Each row is followed by its class. Each block has new classes.
[-32  -1  -4  -3  10  -5   1  13  -1   7  -1  -7  -5   6  28   0  -1  -8
  -5   7  -1  -2  -3  -5  -4 -10   3   3  -4   5 -14  -4  -1  -3  -7  -1
   1  -7   2  -4   2  -6  10  22  -2   6  -8  -5  -1 -10  -8   3   8  -3
   2   8  -8  -3]
Z649
[ 14  -8  -3  10  -5  16   9  -4  12   7   0   9   4  -4 -30  -1   5  10
   7  -6  -3   3   6   3   1   2   8 -15  22  -6 -11  10   6  -4  29  -2
  -6  -1 -17  13 -11  13  -4 -34   2 -17  30   8   5   2  -7 -14  -5   3
  12  -8   7   7]
Z649
[ -4   3  -1  10  -2  14   4  -1   6  21 -15  -1  10  -3  -1   0   4  13
 -13 -16  -3  -3  -3 -19  -4  -8   0  -1  22  -8 -15 -21   8  -2  20   9
   3 -16  -6  10 -12   1  10 -27  15 -13  31   6  -8 -17 -19  -7   5  -4
   9  -2  -1  -8]
Z649
[-14 -19  -8  19   5  20   9   3  27  39 -10  12   5  -3  -4  -2  -3  16
 -37 -10  -7  -1   5 -17 -10  -3  -3 -13  12  -3 -25 -11   4   1   2  -2
   0  -3   9   7 -10  14   6 -18  -4 -12  11   3 -11 -14 -18 -10  -3   7
  15   0  -6  -4]
Z649
[-12 -15  -3   2  13   6  -8   9  11  15 -21   0  11   6   9  -5  12  10
  16 -16  -3  -2 -12  -8  -3  -4  10  23  10 -40 -27 -15  13  -4  35   8
   3   0   2  19 -18  -9   2 -25   3  -7  44   9  -5  -8 -22  -5  11  -5
  19  -9   0  -2]
Z649
[ -4  27 -10   8   3  -9  -8   0  -1  22  13  -4  -7  -9  19 -16  -3 -11
  14  -4   0   2  -4  -7   0 -13  -6  10  27  37   1 -26  -6   8  11  12
   6 -14 -22   0 -18  -6  12  -7  20  10 -29  -9  19 -16 -12  13   3  -7
  11   2  -1   0]
Z62
[ -7   7   4  11   3   7   2   2  -4  15 -27  -2   8   3  14  -9  12  10
 -17 -10  -4  -6  -3 -20  -7  -6  -2   7   3 -10  -8 -26   3   4   8   7
  12 -10   1   1 -13   1  11 -11  16   0  13  -4  -7 -20 -14  -1  10  -7
   8   4  -1 -10]
Z649
[ 17  -1   0  11   9 -10  -7  -1   8  25   2  -3   0 -14  12  11   0  -5
 -26   4  -3   6   2   2   2  -5 -13   9  -6  14  12 -29  -4  15 -28   6
   4   4   9  -5  -3   4  -3  15 -13   6 -59 -12   1   2  12   0  -4   9
  55 -10  -5   8]
Z62
[  3  -3  -3  24  11 -18 -16   1   3   9   8   6  -7 -17   4  17   3 -13
  10  15   3   5  -4  13   1  -3   3   4   3  10   3  -8  -6   8  -1   7
   3  11  -1   0  -4  -6 -15   0 -11   8 -48 -10  11  14   9   0  -7  -2
   6 -15  -4  12]
Z62
[-10 -13  -9  22   2  14   8   4   5  32 -25   3  11   4  15  -9   1   6
 -26  -7  -5 -10  -2 -21  -5  -9   6   3   5  -8 -25 -20   1   0   2   9
  12 -17   5  -4 -23 -10  15   4  16  -6  19  -9 -12 -14 -20  -4   9  -5
  22   6 -13 -13]
Z649
[ -2 -15  -1  14   9   5   7   0   0   8 -24   0   6  11   8   1  -4  -2
 -22  -3  -8  -4  -1  -7  -4  -8   8   5 -19 -23  -2  -3   1   3 -15  -2
  12  -4   8  -9 -11 -23  -1  17   2  -3  12   3 -14  11   0  -9   9  -6
   5   4 -11   0]
Z649
[  5  20   6   3   2 -21 -19  -2  -6   2  12  -4  -8 -17  17   6  -3 -10
 -12   9   7   4  -6  10   2  -9 -23  17  -4  30  20 -36 -11  19 -33  11
   5  -1   8  -6  11  -2  -8  12  -9  19 -62 -25   3  -8  15   9  -4  16
  -3  -6  -3   7]
Z62
[ 12   7   5   7   2 -10  -7  -1   2   8   4   1   7 -15  -1   4  -2  -4
 -15   0   1   5  -6   2   1  -2 -11   5   3  12  14 -21 -15  11 -14   7
   2   2  -3  -1  -4   4  -8   3  -5  15 -32 -12  -1   2  11   0  -2   9
   2  -8  -2   3]
Z62
[-33 -11   3  -1  11   8 -12   8  28  47 -14  -1   4   4  21   4   9  19
  -7 -14  -4  -3 -14  -8 -11  -8  -4  -4  21 -21 -43 -32  15  -1  36   1
  -5  -2  21  22  -8   8  11 -18  -6  -8  26  -3  -8 -31 -31  -4   7  -1
  14  -1   1 -12]
Z649
[-26  -5  -6   8  18   4  -4   7  20  24 -31  -7   8   5  25  -2  -1   0
  -2 -15  -9  -9 -14 -15  -9 -12  13  14  -8 -39 -25 -16   7   3  18   5
  16 -11   2   0 -24 -22   8  -1   4  -4  29   5  -2   1 -21  -1  16 -11
  20  -6  -9 -10]
Z649
